[  6  -9   8  31   1  18   6  -2 -14 -15   2   0  16  -4 -14  11  18   3
   1  12  -9] => T
[ 13  -4  -2  17   3  16   5 -21 -16 -14   0  22   4 -12 -10   9  18  22
  26  12   3] => H
[ -3  -4   7  -3   1   9  -4  -3  -8 -22  -1  23  -4  -2 -12  16   7  18
  13   2  -1] => H
[  2  -3  13  -4   4  20 -11  -8 -13 -22 -22  24  -4 -12   4   9  10 -11
  12  -3   1] => P
[  8   3  14  -1  -9   8   2 -10  -6 -10  16   4  -7  -5   8  -6  11   8
  13  -2   4] => H
[ 10  -2  13  35  12  19   6   2 -16 -18   9  33   6  -3 -34  18  15  27
  12 -10   5] => P
[  8   6  26  -6  15  25   2 -15 -14  -4  14   3   0 -12   8   2   6  -4
  21   3   6] => B
[  1   2   5  10  10  16  -8 -11 -14 -15  14   7   7  -1 -14   9  14 -19
   9   5   2] => K
[ -5   8   6  -9 -31  17  -1 -13 -31 -12   8  31  -7  -4  11   9  16  -8
  12  -6  -2] => P
[  5   0   2  10   6  16  10  -3 -19   3  11   5   7  -5 -16  13   2   4
   2  -2   7] => T
[ -3   4   5   7  -4  18  -4  -9 -10 -10  12  12   2  -3   4   4  18   1
   6   0   3] => T
[-11  -2  14   1 -12   6   2  -7 -22 -25   5  10  -1   1  -8   5   8  -9
   9   5  -4] => P
[ 22  11  21 -11  -1  38   2   2 -10   7  18  15  -3 -12  31   3  20  -3
  25  -1  13] => B
[  1  -3   8   7   1  13   5  -6 -14 -20  12   2  -2 -11  -8   8   9  -4
  14   5   1] => K
[ 17   6   7   8  -8  23   8 -10 -19 -19  -4  23  -1  -5  -9   7  10  17
  23  10   5] => P
[  5  -2  -7  18 -11  -1   9   4 -16  10   4   5  -3  -4  10   8   2   6
   1  -3   6] => T
[  1  -6  12   5   6  15  -6 -15 -10 -16   5   7  -1 -12  -6   3  14  -5
  17  16 -10] => P
[ -4   8  10  -5  10  11  -3 -30 -11 -11   3  22  -2  -1  -1   6   6  -1
  14   0   1] => P
[ 13   6   8  -1   3  20   6  -6 -10   3   2   6   1  11   7   2   7  10
  11   2   7] => U
[  4  -1   7   4  12  22  -2   1  -6 -16   5  18  -1  -7 -16  22   4 -13
   2   4   0] => P
[-2  4  1  6  3  9 -2 -3 -7 -3  2  7 -6 -7 -3 16  8 -7  8 -2  1] => H
[  6  -4   4  17   9  16   5 -15  -3 -18  10  43   5 -14 -19   6  12  13
  21   6   1] => P
[  4  -1   6   8   3  18  11  -1 -12  -6  -7  12   3 -15   9  10  18   3
  15   8   2] => U
[  6  -1   2   4   8  27  -2  -1 -29   5  10  15  -2 -19  -3   9   1 -14
  22  10   4] => U
[  1  -1  12  11   0  16   6  -7 -19  -9  -7  16   0  -7 -34  19   1   5
   1  -2  -1] => P
[  8  -2   3   9  12   8  -3  -2 -13  -6  11  20  -4  -3 -11  14  22  19
  25   0   5] => P
[ -7 -11   4  10 -10  18  -1  -5 -16  -4   7  14  -4  -4  14  11  15  -3
  18  14   1] => H
[  7  -2  -1  27  14  15  -1 -10 -13 -27  19   9   2  -7 -30   4 -18  27
  27  -1   1] => P
[ -2  -5   6  21   1   7   4 -15 -11 -27  -7  10   4   4 -16   3  18  -6
   5  20 -10] => H
[  9  -7  -6   1  -6  16   6  -2 -22   7   0  17   1  -4  18  -9  12  12
   8   9  -2] => U
[  2  -1   0  13   5  15   5  -6  -6 -17   5  23  -3   0 -20  21  19  24
   5  -3   2] => P
[  9  -7   8  23   3   7  14 -16 -26 -37 -17  23   2 -12 -16  29   6   9
  21  18   1] => C
[ 20  -1  12  10  -2  14   6 -12  -4 -22   4  14   2  -8  -6  14  36  16
  15   9   5] => P
[  2  -8   4   1   4  24   0  -5 -26 -10   9  12   3  -1   8  10  31  -1
  14  11 -10] => B
[ 11 -10   5  31  -4   7  12 -19 -36 -27   1  16  -1  -8 -20   4  19  14
  15   7  -5] => H
[ -5  10  14  -1   5  22 -12 -10 -23 -27  13  29  -4  -7 -22  19   3   1
   6 -12  -1] => P
[  7  -1  13  17   7  21   5  -5   0 -10  14  13   8  -3   4  12  28   8
   1   6  -1] => Z
[ 10  -1   0   1  20  20  -3 -10 -22 -16  10  17   0  -2 -18  11  11  -1
  12   7   4] => T
[  1  -7   2   4  -1  17   2  -3 -14  -5   0  25   3 -16   5  10  20  -3
   8   1   2] => P
[  4  -8   3  18   0  -3   2  -4  -9  -9 -11  17   3  -5  -6  13  18   4
  -9   7 -11] => H
[  4  -1   9   6  -6  20   4   1   0 -10  11  12   6  -5  -6   8  20   2
  10  13  -4] => K
[  4   0   1  19   4  27   7  -9 -15  -5   1  11   3 -13   4   7  16   0
  27   6  -1] => H
[ -2  -7  12  23  12  20   0  -8  -8 -25 -66  22   3   2 -23  17  24  16
  12   4  -1] => P
[  7 -15   3   7   9  17 -14 -16 -21  -9  19  12   0  -2  -2   8  22 -11
  23   4  -4] => K
[  8   1   7   3  16  12  -1 -13 -16  -7  15  14  -3   0  10 -30  22 -12
  14   1  -3] => B
[  5  -2   1   1  -8  19  -2 -10 -30 -13   5  31  -3 -11 -11  13  15  -5
  15  -2   1] => P
[  8   1   8   8  -2  19   7 -13 -14 -10   4   2  -1  -3  12   2  19   3
  17   2 -11] => B
[  8  -9   4  -4  13   7   3   7  48 -22 -11  29   0  -4 -25  20   5  10
  10   7   0] => P
[  0   2  11   9  -7  16   3 -16  -7 -24   4  21   2  -1  -2   8  22   1
  12   4   4] => P
[  3  -5  -6   4   2  18  -3  -3  49 -15  14  14   8   4  -8   9   8  -3
  13   2  -2] => P
[ -7  -5  10  25 -16  19   2 -21 -19  -5  10   7  -1  -6   4  -4  23  -5
   2   2   2] => H
[ -6   4  23  -4 -14  30   3  -8 -17 -12   6  26   0 -11   4  10   5  -6
  19   7  10] => P

[  1  39   1  14 -42 -19 -15  17   0   5  -3   2  -1   7   1  11  -4   5
  -1  -6   4] => J364
[-11  33  -4   8 -53 -17 -22  26  -1  12  -9  -8   0   4  21   6   1  -5
  -2  -1  -1] => J806
[ -7  14  -7   8 -49 -17 -16  17   2  16  -7  -6   9   5  24  13   9  -4
  -1  -2  -4] => J827
[ -8   8   1  19 -37 -35  -6  20  -3  15 -18 -10   1  -5  17  10  -3 -14
  -2   0 -10] => J827
[ -5  12   1   3 -31 -18  -3  10  -4   3  -6   0   0   7  21   1  -3 -13
 -11   3  -3] => J827
[-10  29   0  20 -61 -24 -20  22   3   8  -4 -10  -9   7  13   6  -1  -1
   1  -5   0] => J827
[ -9  36  -3   6 -39 -20 -20  14   0  -9  -8  -7   0   4  14   0   3  -8
   2   7  -4] => J806
[ -8  35   3  21 -61 -21 -19  24  -1  12 -10 -14  -4  -2  -5   9  -3  11
  -2  -4  13] => J550
[ 16  17   0   8 -51  -9 -14  18   1  10  17 -12  -3  17  -3  13   0   0
   0  -7   5] => J364
[-20  -3   3  10 -32 -23  -5  -2   4  11 -14   1   2 -15  17   4   6  -3
  -4  -4   1] => J827
[-25  16  -1  20 -64 -37 -12  15   3   1 -16  -9   2 -13  17  -6  -1  -4
  -5   2   3] => J827
[ -5  11  -8   9 -42 -19 -10   7   0  12  -5  -7   2 -14  16   8   6 -11
   2   0  -3] => J806
[  7  18  -2  22 -47  -8 -19   9   2   8   8  -9 -10  14  -9  10  -4  16
   0 -13   6] => J364
[ -1  31  -9   5 -33 -17 -16   9  -8   3  -5   6   0   1  15   9   0   0
   4  -5  -5] => J806
[ -2  23   7  15 -43 -12  -9   9   0   8   1  -5  -4   4  -6   5  -5   8
  -2 -13   8] => J364
[-13  21  -1   7 -31 -15 -14   2   7   7  -7  -1   2   2  14   7   3 -10
  13   3  -3] => J806
[ -9  34  -4   5 -39 -16 -18  20   1  -3  -9  -8  -4   5  18   1  -4 -12
   2   5  -1] => J806
[ -7  22  -4  18 -50 -25 -19  14  -2   7 -21  -4  -5   5  13   2   0  -9
  -8  -3  -4] => J827
[-22  19  -1  18 -40 -21  -7   8   4   4 -13  -3   0 -11  11  -3  -1  -4
  -5  -1   4] => J827
[  7  33  -8   9 -50 -16 -24  13  -2   1  -2   4  -1  18   9   9   5   2
   4  -2  -4] => J364
[ -3  34  -5   9 -43 -16 -16  12  -3  -2  -8  -6  -2  -1  14   0   0  -3
   3  -1  -3] => J806
[-14  -4  -2  13 -39 -28  -5   2   3  13 -15  -4  -1 -10  24  10   6  -5
  -2   2  -3] => J827
[ 17   8   5   2 -37  -7 -11  11  -1  15  10  -2  -1  10  11  10  -3   2
   0  -7   0] => J364
[ -8  27  -7   6 -44 -20 -19  15  -1   5 -10  -2   4  -2  18   5  -1  -4
   2   2  -2] => J806
[  3  66  -4  13 -39 -22 -25  24  -6   6   0   6 -10  13  17   7  -7  -5
   7  -6  -7] => J806
[  8  12  -4  17 -60 -18 -17  20   3  15   3 -11  -4  18   6   6  -9  -3
   5  -8   2] => J364
[ -9  18  -1   5 -47 -20 -17  12   2   3  -9  -8   1  -5  13   3   2  -4
  -3   0   7] => J827
[ -5  56   0  28 -66 -24 -26  30  -5  14  -9 -16 -11   5   9  12   0   3
   3 -11   6] => J550
[ 11   6  -6   0 -40  -4 -13  10  -3   3   5  -6   4  12  13  10   1 -10
   5  -5  -4] => J364
[  6  23   0  14 -54 -20 -13  13   2   6   7  -5  -3  11   5   2  -8   2
  -3  -7   6] => J364
[ -7  28  -1  18 -48 -24  -5  14  -1   1  -8  -3  -2   4   9   0  -3  -2
  -3   6  -2] => J827
[ 12  -2  -3  -4 -17 -14  -6   7  -2  13  -7   3   7  14  19   8  -3 -15
   4   9  -6] => J827
[ -5   9   0   8 -37 -25 -11   9   1  -7 -13  -1  -1   4  21   1  -1 -10
 -50  -6  -2] => J827
[-13  29  -2  10 -48 -23 -16  11   4   6  -6  -3  -5  -1   9   4   4  -6
   3  -4  -2] => J806
[ -2  24   2  16 -42 -21 -11   9  -2  10  -4  -2   0   3   0  15  -8   8
  -9 -11   6] => J550
[ -3  38  -7  16 -52 -31 -23  12   0  -2  -6  -3  -3   0  13   3   2   3
   3  -5   2] => J806
[ -5  12  -4  -2 -42 -21 -15  12  -1   3 -14   2  12   6  27   7   2 -17
  -3   7  -7] => J827
[ -7  14  -4   2 -31 -18 -12   6   1   2  -1   1   1  -2  16   7   4  -5
   1   2  -1] => J806
[ -3  22  -3  10 -28 -18  -8  17   1  -4 -10   2  -1   5  22  -7  -7 -22
  -6   8   3] => J827
[-11  13  -2   6 -29 -25  -8   7   0   5  -9   1   6  -1  17   3  -4  -5
  -2  -7 -16] => J827
[ -2   7  -7   3 -29 -21  -7  12   8   2   2  -6  -1   7  20  -1  -2 -14
  -1   3  -2] => J827
[  5  36  -7  17 -57 -20 -22  24  -4  14  -8  -6  -6  15  18  17  -1  -7
  12  -6  -4] => J827

[ -6  -2   2  -2  -2  -2   1   9   2  -1   0  -2   1   4  -1   0  -5   5
   0 -43   4] => L
[-3 -2  7 -7  1 -5  4  0 -1  4  3 -1  2  6 -1 -2  0  0 -4 -2  6] => L
[ 0  7 -1 -8 -1 -6  8 -2  2  7  2 -1 -6 -1  3 -8  1  5 -1 -2 15] => S
[ -8  -6   3 -13   1  -1   2   4  -7  -3   1   5   2  -1   0   5  -3  12
  -4   7   8] => S
[ -3  -5   6 -16  -3  -3   5  -2  -3  -1   2  -5   6  -1  -2   5   0  -5
   7   6   5] => S
[ 1  8  2  1 10 -2  6  8  0  6  1  1 -2 -3  3  0  2 -2 -3 -2  7] => S
[ 10  13   8  -9   3  -1   0  -5   9   8  -3   6 -11   9   2  -5   4  15
  11 -23  21] => N
[  0   4  10 -10   1  -9   3  -2  -3   2  -5   0  -2   1   1  -4   3   2
   2  -2  20] => S
[  5  23   9  -6   9 -18  -6 -20   8   4   4  -6 -10 -11   4  -3  -4 -12
  15  19  12] => N
[  3   4  -9 -19  -9  -7   0  -2   2  -1   0  -4   7  -9  -3   8   2  -7
  -3  12  21] => L
[ -1  10   4  -1 -16  -3   1  -6  -1  -3   7  -3   9  -4  -4   3  -6 -12
   3  27 -14] => N
[-1 12  6  5 16 -3  3  5 -2  4  5  3 -5 -2 -4 -2  1  0 -1 -3 15] => S
[ -3  -1   2  -9 -12 -13   3   3  -2  -1   1   5   9  11  -3   1   2   5
  -7  -6   0] => N
[-1 -4  4 -8  2 -4 -3 -2  1  2  4 -4 -5  0  0 -1  2  6  2 -3 11] => S
[-13   2   3 -23   0 -13   8  -9   0  -2   4 -14   0   5   2   0   0 -10
   0  11  27] => L
[  3   8   0 -20  -2 -14   9   9  -9   0  10  -2   5   7   1   2   1  -5
  -9   8  21] => L
[ 12   0   1  -2  -7  -6  -2   2   4   4   5   4   3  14  -2  -1   2  15
  -6 -13   2] => N
[-2 -1 12 -9  5 -4 -2  1 -2  2  2 -1 -4  4  5 -3  8  3  1 -6 18] => S
[  4  15   3  -2  -5  -4  -7 -11  -1   4   3  -4  -2 -12  -6  -1  -7 -18
  10  25 -11] => N
[ 1  1  0 -5 -7 -5  4  0  1 -2  0  2  4  8 -1 -1  1  1 -3  2  4] => L
[  0   0   4  -8  -6 -13  -1   1   0  -4   2  -3   3   7  -1  -2   1  -3
  -5   3   8] => L
[  8  27  14  -9  12 -10   1  -9   4   4   2  -3 -13   2   9  -9   1   4
  10  -2  21] => N
[ -2   3 -22 -12  -7  -7   6   0   1   7   4  -3   7   6  -2   1   7  -4
  -3  -4  14] => L
[ -8   5  -3 -17  -5 -10  -3  -9   1   3   2  -2   2   6  -3   0   2  -2
  -4   9  20] => L
[  1   6  -6 -19  -6  -9   2   1   5  -2   6  -2   6   7  -3   2  -5  -7
  -5   6  18] => L
[ -6   4  -3 -15  -8  -6  -1  -8   3   1   4  -2  15   2  -3   4   4  -5
   1  10  23] => L
[  2  20   6  -2  10 -12   0 -17   4   3  13  -5 -10 -11   7  -5  -9 -13
  15  21   3] => N
[  7   8   9  -8  -3 -11   8   4   0  -1   4   2  -2  14   7  -2   5  10
  -2 -13  15] => N
[ -6   2   4  -9  -7 -10   5   0   0   1   0  -7   8   5  -2   0   2   1
  -4   2   3] => L
[ -2   3 -10 -15  -9  -7  -3  -6   4  -5   1  -5   2   4  -3   5   2  -8
  -4   9  17] => L
[ -3   2   6 -17   3  -9   5  -2   4   0   2  -5  -5   2   1  -1   3   7
   1   4  17] => S
[ 1  4  7 -1  6 -3 -2 -3  3  3  8 -1 -7 -5 -1 -2  1  6  4 -2  3] => S
[  7  -6 -12  -1 -14   3  -3  -1   6  -3  -1   4  -2  12  -2  -6  -7  16
   0 -17  -7] => N
[ -3  -4   7 -20  -2 -12   4   1  -3  -5   3  -5   8  -1   1   3   1  -7
  -2   3  10] => S
[  0   2   2  -2 -18  -8   8  -3   1  -2   3   5  12   1  -2   5   1 -14
   1  14 -21] => N
[ -5 -11   3  -3   0  -2   0  -2  -4   1   4  -1   1   6  10   1   1   2
  -1   1   3] => L
[  8  23   7  -4  10 -11  -1 -17   7  -8  -4  -6 -13 -13   4  -7  -3 -10
  12  16   0] => N
[-11  -2   7 -16   0 -11   0  -3  -3   4  -3  -7   0   2  -4  -2   6  -4
  -4   9  26] => L
[  3  -1  -4 -13  -8  -3   1  -1   4  -7   4   1   7   7   0  -1   1  -3
  -3  -1   8] => L
[-6 -2  6 -2 -8 -6  0  3 -3 -4  7 -4  4  9 -1 -1  1  0  0  2  7] => L
[ 4  4  0 -3  9  4  7  7 -8  2  6  2  5 -5  2  0  0 -8 -2  6  0] => S
[ 3  4  0  6 11  0  9  7 -4  1  5  1  3 -6  2  7  3 -2 -3 -1 -1] => S
[  2  20   9  -9   4 -17   2 -11   1   2   5  -7   0 -13   4  -1  -2 -21
   8  26  -4] => N
[ -5   2  11 -14  -1  -6  -1  -8   5   0   0  -4  -3   0   0  -1  -1   4
   2   2  15] => S
[-12  -1   1  -7   0  -6   2  -9   0   1   0  -8  -4   1  -3  -5   1  -1
  -3   6  12] => L
[  3  21  13 -17  -7 -20   8  -3   4  -2   3  -8  14  -3   0   3  -7 -23
  -2  30  -2] => N
[  2   4   8  -5 -19  -6   7  -5   0  -3   8  -2  17  -3 -10  -2  -7 -16
   2  22 -14] => N
[ -1   5   9  -9   5  -7   8  10  -6   0   5   1  12  -6   0  -4  -1 -11
  -9  10   1] => S
[  4   5   3   2  10  -5   2  -3   8  -2   0   1  -6  -3   4  -5   1   5
   0 -11   9] => S

[ 2  2 -2 -4 -5  4  2 -5 11  3  4 -1 -2  0 -2 -2  2 -1  9 -9  1] => J567
[-31 -10 -18 -24  -1  19   0   8  -9   1  21  -5  -8  -1   7   3   4  -8
  13   2  -9] => J704
[  0  -2  -2  -2   0   6   0   4   0   0   3  -4   0  -1   5 -10   1   1
   1   2   2] => J10
[ -1  -4  -8  -6 -10  12   0   1   0  -2  15   4  10  -4  -1  -6   6   8
  -2 -10  -3] => J10
[ -6   1   6   4   4 -11   0  -4  -9   1   0   3   2   1  -3   1  -3  -7
  -1  -5   1] => J150
[-23   2 -18 -16   7  -1  -5  -1   1 -10  -5  -7  -7  -6   7   0  -2   3
   9   9  -2] => J704
[  5   0  -6   0   2   0  -2  -4  13  -2   1  -1   1  -4  -9   1   1  13
 -12 -12   6] => J298
[ -3  -1   3   3   0   3  -1  -3 -11   1  -1   2   0   3  -5   2  -3  -8
   6   9  -6] => J704
[ 1  1  2 -5 -3  2  0 -2  9  0  4  4  2 -2 -5 -1  3  0  2 -6  1] => J567
[ -6   0   3  -2   0   1   3 -10  -1   1  -7   3  -1   1  -2   1   0  -4
  18   5   3] => J704
[ -9  -2  -9  -6  -2  13  -1   3   3   5  16  -5  -2  -5  -3  -7   1   2
  -2 -12   0] => J10
[ 9  1  5  2 -4 -2  1 -9 11  1 -4  1  0  2 -7 -2  0 -4 11 -5 -1] => J567
[ -2   1  -4 -10   1   0   2  -9   8   1   1   4  -2   0   1  -1   3  -4
  25  -2   2] => J567
[ -8  -2  -1 -10  -2   4   0   0  -1  -2   9   1  -2  -5   0  -1  -3   3
   5 -10  -3] => J10
[-4  1  3 13  3 -4  0 -4 -6 -3 -3  2  1 -4 -7  1  0  5 -8 11  2] => J150
[  0   2  -8  -5   8   4  -2  -3   2  -4   4  -4  -1 -10  -3   2   0  20
 -13  -2   1] => J704
[-18  -1 -15 -16  -5   7   1  -2   8   5   6  -5  -3  -2   6  -6   6  -8
  26   0  -2] => J704
[ -6   2  -6  -5  -3   9   3   1   5  -1  15  -1   2  -3  -5  -3   2   7
  -5 -12  -1] => J10
[ -4  -2  -2  -4   7   1  -1 -21   6   0   7   0  -1  -6   2   3  -1   5
  -2  -2  -2] => J10
[ -9  -2   7   1  -5   1   1   2 -15  -4   8   4   1  -1  -9   0   2  -1
  -4   2  -2] => J150
[-14  -1  -8  -8  -7   8   1   3  -8   2  14  -1   2  -3  -2  -1   1   1
  -1  -8  -2] => J10
[ -6  -3  -6 -17   2   5  -1  -1   7  -3   7   1  -1  -7  -2  -1   1  14
  -2 -10  -3] => J298
[-21   4 -16 -17  15   1 -10  -4  -2  -4  -4  -2  -8  -6   4   2  -2   8
   9   8  -1] => J704
[-10   0   1  -1   7   2  -4   3  -9  -2   5   5  -2   1  -1   4  -3   0
  -3  12  -1] => J704
[ 6  3  4 -9 -4 -5  2 -4 11  4 -3  7  2  2 -2 -1  2 -8 12 -2 -2] => J567
[ -5  -6  -8  -5  -3   8   0  -1   4   2  10  -1  -3  -7   1  -3  12  13
  -6 -13   1] => J10
[ -8  -5 -10  -9  -2   9   1   3   2  -6  13  -2  -5  -2  -2  -3   6   6
  -5 -12  -3] => J10
[ -8   0 -11 -11 -11  11   0   3   1  -2  12   0  -2  -3  -5   0  -2   6
  -7 -11  -2] => J10
[-10   1   1  -9  -9  -5   3  -8  12   2  -3  -1  -1   1   3  -1   2  -9
  26  -3  -4] => J567
[ -9  -1  -3 -10  -8  -1   1  -5   6  -1  -1   6   1   2   3  -5   6 -14
  37  -1  -1] => J704
